Below are the code and all the weights of a small trained network. Each question names an input and a class and asks about switching units off, where a switched-off unit gives its printed mean instead of its output.

import numpy as np


def w(rows, s, z=0):
    codes = np.array(rows[::2]) - 128.0
    scale = np.full(codes.shape[1], s)
    scale[-1] = z or s
    return codes * scale


def norm(h):
    return h / np.sqrt((h * h).mean(-1, keepdims=True) + 1e-5)


def f(y):
    return np.maximum(y, 0)


def log_softmax(a):
    a = a - a.max(-1, keepdims=True)
    return a - np.log(np.exp(a).sum(-1, keepdims=True))


def net(x, mask):
    res = np.array(x, float).reshape(1, 5) / 4 @ E
    u = 0
    for l in range(2):
        y = f(norm(res) @ A[l][:, :-1].T + A[l][:, -1])
        res = res + np.where(mask[u : u + 14], y, B[l][:, -1]) @ B[l][:, :-1]
        u += 14
    return log_softmax(norm(res)[-1] @ U[:, :-1].T + U[:, -1])


A, B = {}, {}
E = w([
[139,98,200,126,102,38,142,55],'x0',
[227,89,165,27,55,196,152,127],'x1',
[87,97,153,186,33,177,99,151],'x2',
[143,254,156,144,104,188,166,54],'x3',
[194,121,126,187,140,135,96,109],'x4',
],0.0061)
A[0] = w([
[96,78,132,127,163,102,100,191,37],'L0N1',
[197,142,151,179,170,177,44,111,78],'L0N2',
[218,123,131,98,71,177,168,105,64],'L0N3',
[172,110,78,62,162,123,155,91,63],'L0N4',
[225,108,62,201,103,64,99,167,130],'L0N5',
[216,80,125,141,148,85,180,226,79],'L0N6',
[107,190,163,154,152,149,108,115,37],'L0N7',
[160,133,15,151,142,189,107,166,3],'L0N8',
[73,110,119,191,105,147,109,109,91],'L0N9',
[128,61,211,144,113,108,143,100,63],'L0N10',
[145,147,69,147,211,82,172,87,109],'L0N11',
[223,52,135,209,154,161,130,116,59],'L0N12',
[254,101,151,232,193,129,111,108,59],'L0N13',
[44,144,66,37,47,60,214,165,56],'L0N14',
],0.0083,0.004)
B[0] = w([
[155,70,113,145,139,139,52,29,210],'L0N1',
[28,178,102,93,54,128,201,146,197],'L0N2',
[230,141,92,87,99,122,31,157,225],'L0N3',
[94,204,190,99,163,106,103,228,195],'L0N4',
[19,135,99,119,99,109,92,83,235],'L0N5',
[124,67,134,76,164,154,3,10,222],'L0N6',
[189,110,109,156,117,144,106,79,178],'L0N7',
[122,60,125,111,202,207,227,168,212],'L0N8',
[241,156,122,117,135,103,16,222,200],'L0N9',
[206,113,122,136,149,89,155,187,197],'L0N10',
[146,200,181,92,142,107,36,229,253],'L0N11',
[52,101,97,70,5,127,211,121,197],'L0N12',
[27,178,81,44,84,48,221,146,225],'L0N13',
[47,146,2,84,37,93,163,75,224],'L0N14',
],0.0057,0.0043)
A[1] = w([
[94,78,163,218,17,170,121,157,107],'L1N1',
[151,254,170,158,124,173,174,63,5],'L1N2',
[56,129,68,184,148,100,112,145,70],'L1N3',
[122,110,109,133,215,213,192,111,149],'L1N4',
[87,36,125,96,191,160,138,119,77],'L1N5',
[180,124,181,130,143,14,94,106,113],'L1N6',
[67,108,143,194,182,69,132,149,15],'L1N7',
[96,140,47,87,113,105,80,137,155],'L1N8',
[142,128,182,142,105,56,195,55,120],'L1N9',
[112,75,159,115,104,82,108,94,126],'L1N10',
[141,111,196,149,137,77,178,119,52],'L1N11',
[93,152,79,121,113,148,176,72,101],'L1N12',
[99,184,127,236,173,97,153,103,120],'L1N13',
[158,181,119,111,104,183,170,111,123],'L1N14',
],0.01,0.003)
B[1] = w([
[115,219,152,70,254,65,130,128,176],'L1N1',
[42,52,103,175,178,108,66,37,186],'L1N2',
[168,88,149,73,86,150,179,109,195],'L1N3',
[141,130,240,189,84,151,159,194,156],'L1N4',
[115,130,143,214,151,102,127,107,173],'L1N5',
[132,138,119,174,125,158,134,178,192],'L1N6',
[148,118,134,52,102,194,117,107,162],'L1N7',
[158,172,151,179,92,119,144,102,254],'L1N8',
[86,114,132,154,149,212,172,205,167],'L1N9',
[90,139,116,170,164,186,143,99,181],'L1N10',
[126,156,173,182,131,170,162,166,138],'L1N11',
[97,122,106,144,93,87,220,120,165],'L1N12',
[227,62,115,28,60,134,115,149,171],'L1N13',
[115,44,130,171,149,76,116,139,180],'L1N14',
],0.01,0.0093)
U = w([
[87,5,106,179,159,103,73,35,157],'0',
[208,57,117,38,68,161,102,111,133],'1',
[74,132,90,102,82,80,231,87,140],'2',
[123,98,169,199,145,198,194,209,123],'3',
[127,196,150,86,212,70,89,131,162],'4',
[151,169,96,196,96,99,107,119,131],'5',
[180,145,54,181,143,137,137,108,1],'6',
],0.017,0.0087)

Each question gives the input, the list of numbers given to net, and the class t.
The units are the neurons (one row each of A and B). Each row of codes is followed by its name. A weight is (code - 128) times the scale printed after its matrix; where a second scale follows, it is the last column's (A, B and U).
mask holds one flag per neuron, layer by layer. A switched-off neuron (its flag False) gives its mean, the last column of its row in B, instead of its output. The means were averaged over made-up inputs and are rounded, as every weight is.
A unit's drop is (log p(t) with every unit on - log p(t) with that unit switched off) / (log p(t) with every unit on - log p(t) with every unit switched off).
The circuit of an input: a set's keep is (log p(t) with only the set's units on - log p(t) with every unit switched off) / (log p(t) with every unit on - log p(t) with every unit switched off). Starting from the 12 units with the biggest drops (on a tie, the unit counted first), units are removed one at a time, each time the one whose removal leaves the highest keep (on an exact tie, the one counted first), for as long as the keep stays at least 0.8.
units of the circuit, in order: the units of the circuit, biggest drop first
k most important neurons: the k neurons with the biggest drops, biggest first
k most important neurons of layer l: the k neurons of layer l with the biggest drops, biggest first
input [3,-2,5,0,-4], class 4: units of the circuit, in order	[L1N1]
input [-1,8,-4,-8,5], class 0: 2 most important neurons	[L0N6 L1N5]
input [-2,0,0,-7,8], class 2: 2 most important neurons	[L0N13 L0N12]
input [0,5,-6,8,-8], class 0: 2 most important neurons	[L1N2 L1N14]
input [-8,5,1,-6,3], class 3: 4 most important neurons of layer 1	[L1N4 L1N2 L1N5 L1N14]
input [-5,-4,-1,-4,2], class 3: 2 most important neurons of layer 1	[L1N4 L1N2]
input [-4,0,4,4,4], class 0: 2 most important neurons of layer 1	[L1N14 L1N2]
input [-8,-2,-7,6,-7], class 3: 2 most important neurons	[L1N4 L0N13]
input [-6,-3,0,7,8], class 2: 2 most important neurons	[L0N2 L0N13]
input [-4,-1,6,-4,-7], class 2: 2 most important neurons of layer 0	[L0N14 L0N11]
input [-5,-8,2,-6,3], class 1: 2 most important neurons	[L1N3 L1N7]
input [8,-7,2,2,-6], class 3: 3 most important neurons	[L1N9 L1N6 L1N11]
input [-5,-6,8,6,-6], class 4: 2 most important neurons	[L1N1 L0N9]
input [-2,6,0,-4,8], class 2: 2 most important neurons	[L0N12 L0N13]
input [8,-8,-5,4,5], class 1: units of the circuit, in order	[L1N13]
input [7,-2,0,-6,-2], class 3: 2 most important neurons of layer 0	[L0N10 L0N3]
input [-2,-8,-2,8,2], class 0: 2 most important neurons	[L1N2 L0N7]
input [6,-6,-5,5,-4], class 1: 3 most important neurons of layer 1	[L1N13 L1N1 L1N7]
input [-7,-1,-6,5,7], class 2: 2 most important neurons	[L0N13 L0N2]
input [-5,4,-5,-5,-7], class 2: units of the circuit, in order	[L0N14]
input [-7,-1,-5,5,-4], class 3: 2 most important neurons	[L1N4 L0N8]
input [-1,-5,5,5,4], class 0: 4 most important neurons	[L1N2 L0N7 L0N11 L0N2]
input [-2,1,-8,2,8], class 2: 3 most important neurons	[L0N13 L0N2 L0N12]
input [8,3,-8,-1,-6], class 3: 3 most important neurons of layer 1	[L1N9 L1N6 L1N1]
input [3,1,-4,2,0], class 4: 2 most important neurons of layer 0	[L0N11 L0N4]
input [-8,4,-7,0,3], class 3: 2 most important neurons of layer 1	[L1N4 L1N1]
input [6,5,-2,2,-4], class 3: 3 most important neurons of layer 1	[L1N9 L1N6 L1N13]
